Here is a tiny trained network, its code and every weight. The questions are about switching its units off for an input and a class, where a switched-off unit gives its printed mean instead of its output.

import numpy as np


def w(rows, s, z=0):
    codes = np.array(rows[::2]) - 128.0
    scale = np.full(codes.shape[1], s)
    scale[-1] = z or s
    return codes * scale


def f(y):
    return np.maximum(y, 0)


def log_softmax(a):
    a = a - a.max(-1, keepdims=True)
    return a - np.log(np.exp(a).sum(-1, keepdims=True))


def net(x, mask):
    res = np.array(x, float).reshape(1, 6) / 4 @ E
    y = f(res @ A[0][:, :-1].T + A[0][:, -1])
    res = res + np.where(mask, y, B[0][:, -1]) @ B[0][:, :-1]
    return log_softmax(res[-1] @ U[:, :-1].T + U[:, -1])


A, B = {}, {}
E = w([
[98,100,148,151,144,208],'x0',
[136,133,126,117,131,118],'x1',
[108,56,107,141,183,91],'x2',
[90,90,157,155,144,235],'x3',
[164,136,119,45,203,255],'x4',
[11,144,115,66,98,92],'x5',
],0.01)
A[0] = w([
[92,91,253,204,70,47,85],'neuron 1',
[114,71,196,159,105,179,163],'neuron 2',
[95,64,213,104,104,153,95],'neuron 3',
[51,137,149,97,141,108,40],'neuron 4',
[206,160,95,254,196,142,1],'neuron 5',
[100,61,84,157,228,90,116],'neuron 6',
],0.0095,0.0043)
B[0] = w([
[251,154,178,62,143,223,255],'neuron 1',
[130,92,118,135,187,2,201],'neuron 2',
[114,117,136,93,115,77,173],'neuron 3',
[143,114,43,205,28,211,170],'neuron 4',
[111,131,49,126,70,149,193],'neuron 5',
[94,225,165,159,112,187,203],'neuron 6',
],0.0087,0.0093)
U = w([
[142,175,169,89,159,182,125],'0',
[101,244,134,172,156,161,166],'1',
[122,115,15,161,56,159,2],'2',
[119,163,148,114,169,99,224],'3',
[135,60,130,58,107,101,138],'4',
[118,172,141,120,142,132,120],'5',
],0.011,0.0046)

Each question gives the input, the list of numbers given to net, and the class t.
The units are the neurons (one row each of A and B). Each row of codes is followed by its name. A weight is (code - 128) times the scale printed after its matrix; where a second scale follows, it is the last column's (A, B and U).
mask holds one flag per neuron, in row order. A switched-off neuron (its flag False) gives its mean, the last column of its row in B, instead of its output. The means were averaged over made-up inputs and are rounded, as every weight is.
A unit's drop is (log p(t) with every unit on - log p(t) with that unit switched off) / (log p(t) with every unit on - log p(t) with every unit switched off).
The circuit of an input: a set's keep is (log p(t) with only the set's units on - log p(t) with every unit switched off) / (log p(t) with every unit on - log p(t) with every unit switched off). Starting from all 6 units, units are removed one at a time, each time the one whose removal leaves the highest keep (on an exact tie, the one counted first), for as long as the keep stays at least 0.8.
units of the circuit, in order: the units of the circuit, biggest drop first
unit that matters most: the unit with the biggest drop
k most important neurons: the k neurons with the biggest drops, biggest first
drop when u is switched off: that unit's drop, to one decimal
input [1,-3,-4,8,0,6], class 4: units of the circuit, in order -> (neuron 2; neuron 6)
input [5,-8,5,8,6,7], class 4: units of the circuit, in order -> (neuron 2)
input [6,4,-3,0,-5,-7], class 2: 2 most important neurons -> (neuron 5; neuron 6)
input [6,2,0,6,5,-2], class 3: 2 most important neurons -> (neuron 2; neuron 1)
input [-4,3,0,4,-4,3], class 0: 3 most important neurons -> (neuron 1; neuron 2; neuron 5)
input [-5,3,-5,0,5,6], class 2: units of the circuit, in order -> (neuron 1; neuron 4)
input [-3,0,-1,7,-3,-3], class 4: units of the circuit, in order -> (neuron 6; neuron 2)
input [-1,-3,-2,6,1,-2], class 4: 3 most important neurons -> (neuron 6; neuron 2; neuron 1)
input [-3,6,7,0,2,-5], class 1: units of the circuit, in order -> (neuron 6; neuron 1)
input [1,5,0,5,-1,6], class 2: 2 most important neurons -> (neuron 4; neuron 1)
input [-6,-2,1,5,5,2], class 3: 4 most important neurons -> (neuron 1; neuron 4; neuron 6; neuron 5)
input [-3,-6,1,6,5,-6], class 2: 2 most important neurons -> (neuron 5; neuron 1)
input [-3,-7,8,4,-3,-7], class 1: 2 most important neurons -> (neuron 6; neuron 4)
input [0,4,6,0,4,2], class 1: 2 most important neurons -> (neuron 6; neuron 1)
input [-3,-1,3,-8,-4,-8], class 2: unit that matters most -> neuron 5
input [-6,0,-3,7,0,-5], class 4: 4 most important neurons -> (neuron 6; neuron 4; neuron 2; neuron 1)
input [0,-2,-2,8,-6,-3], class 4: 2 most important neurons -> (neuron 2; neuron 6)
input [-1,0,-3,-2,6,8], class 2: units of the circuit, in order -> (neuron 4; neuron 1)
input [-4,-5,4,-6,-7,0], class 0: drop when neuron 1 is switched off -> 0.7
input [1,-1,8,3,4,1], class 1: drop when neuron 2 is switched off -> -0.1
input [8,3,-7,3,0,5], class 3: drop when neuron 5 is switched off -> 0.2
